Below are the code and all the weights of a small trained network. Each question names an input and a class and asks about switching units off, where a switched-off unit gives its printed mean instead of its output.

import numpy as np


def w(rows, s, z=0):
    codes = np.array(rows[::2]) - 128.0
    scale = np.full(codes.shape[1], s)
    scale[-1] = z or s
    return codes * scale


def f(y):
    return y / 2 * (1 + np.tanh(0.7978845608 * (y + 0.044715 * y**3)))


def log_softmax(a):
    a = a - a.max(-1, keepdims=True)
    return a - np.log(np.exp(a).sum(-1, keepdims=True))


def net(x, mask):
    res = np.array(x, float).reshape(1, 8) / 4 @ E
    y = f(res @ A[0][:, :-1].T + A[0][:, -1])
    res = res + np.where(mask, y, B[0][:, -1]) @ B[0][:, :-1]
    return log_softmax(res[-1] @ U[:, :-1].T + U[:, -1])


A, B = {}, {}
E = w([
[154,209,93,137,171,185,122,184,134],'x0',
[180,144,87,65,106,46,126,97,45],'x1',
[58,149,168,125,166,181,85,95,135],'x2',
[114,148,84,102,69,158,64,134,120],'x3',
[159,111,117,118,9,142,108,116,145],'x4',
[152,127,86,163,162,207,68,160,99],'x5',
[125,181,168,56,70,99,55,139,94],'x6',
[184,106,185,174,154,181,78,58,167],'x7',
],0.015)
A[0] = w([
[68,102,168,117,170,100,170,133,142,5],'N1',
[137,69,183,156,67,101,141,86,191,165],'N2',
[94,158,181,35,64,94,89,100,130,83],'N3',
[145,164,8,107,117,79,161,137,101,255],'N4',
[142,113,107,97,134,109,188,108,65,24],'N5',
[132,87,178,118,113,147,161,100,177,96],'N6',
],0.011,0.0009)
B[0] = w([
[55,100,234,26,185,182,242,123,96,213],'N1',
[230,68,245,187,23,162,224,149,93,235],'N2',
[103,250,182,59,35,122,106,123,201,252],'N3',
[178,39,3,84,159,80,134,135,179,240],'N4',
[156,70,137,131,159,53,105,70,123,202],'N5',
[218,163,200,215,160,108,185,110,45,196],'N6',
],0.0078,0.015)
U = w([
[195,172,125,118,153,150,85,176,95,1],'0',
[102,194,153,51,56,93,90,119,126,138],'1',
[157,104,179,188,75,134,175,113,131,122],'2',
[145,91,76,68,108,46,161,98,109,140],'3',
[12,111,173,92,156,102,172,100,104,114],'4',
[92,159,141,208,243,200,152,132,216,180],'5',
[112,107,148,150,122,228,7,55,115,182],'6',
[88,103,47,120,62,185,126,221,122,132],'7',
],0.014,0.0027)

Each question gives the input, the list of numbers given to net, and the class t.
The units are the neurons (one row each of A and B). Each row of codes is followed by its name. A weight is (code - 128) times the scale printed after its matrix; where a second scale follows, it is the last column's (A, B and U).
mask holds one flag per neuron, in row order. A switched-off neuron (its flag False) gives its mean, the last column of its row in B, instead of its output. The means were averaged over made-up inputs and are rounded, as every weight is.
A unit's drop is (log p(t) with every unit on - log p(t) with that unit switched off) / (log p(t) with every unit on - log p(t) with every unit switched off).
The circuit of an input: a set's keep is (log p(t) with only the set's units on - log p(t) with every unit switched off) / (log p(t) with every unit on - log p(t) with every unit switched off). Starting from all 6 units, units are removed one at a time, each time the one whose removal leaves the highest keep (on an exact tie, the one counted first), for as long as the keep stays at least 0.8.
circuit, biggest first: the units of the circuit, biggest drop first
top k neurons: the k neurons with the biggest drops, biggest first
drop when u is switched off: that unit's drop, to one decimal
input [0,8,5,3,7,5,-1,-4], class 3: circuit, biggest first => (N4)
input [-1,-3,-7,-4,2,-8,-4,-6], class 2: top 3 neurons => (N2, N6, N1)
input [-2,4,-1,-8,-3,-5,4,-3], class 4: top 3 neurons => (N1, N3, N2)
input [4,-1,-3,4,4,6,-4,4], class 6: circuit, biggest first => (N4, N2)
input [0,1,-6,2,-1,7,-1,2], class 7: circuit, biggest first => (N6, N5)
input [-4,6,-1,5,-7,6,-6,7], class 6: top 3 neurons => (N1, N4, N6)
input [8,2,6,-2,3,-1,-2,-7], class 3: top 3 neurons => (N4, N3, N2)
input [-7,-7,-4,0,-3,7,-5,1], class 2: top 2 neurons => (N2, N6)
input [5,-7,-7,8,-5,-2,3,2], class 5: top 2 neurons => (N4, N3)
input [4,8,1,1,1,0,-8,7], class 3: top 2 neurons => (N2, N6)
input [3,1,-7,-3,4,5,0,5], class 0: top 2 neurons => (N2, N1)
input [-7,-1,3,-5,3,8,0,-5], class 4: top 2 neurons => (N2, N4)
input [8,-2,-8,-7,5,6,3,8], class 0: top 2 neurons => (N1, N2)
input [-7,-7,-5,-7,-1,4,6,-7], class 4: top neuron => (N1)
input [-6,5,8,6,8,7,3,8], class 1: drop when N3 is switched off => 1.1
input [6,0,-6,7,6,-8,2,-8], class 3: drop when N4 is switched off => 7.3
input [-7,-7,1,-3,-7,0,-6,0], class 4: drop when N1 is switched off => 2.2
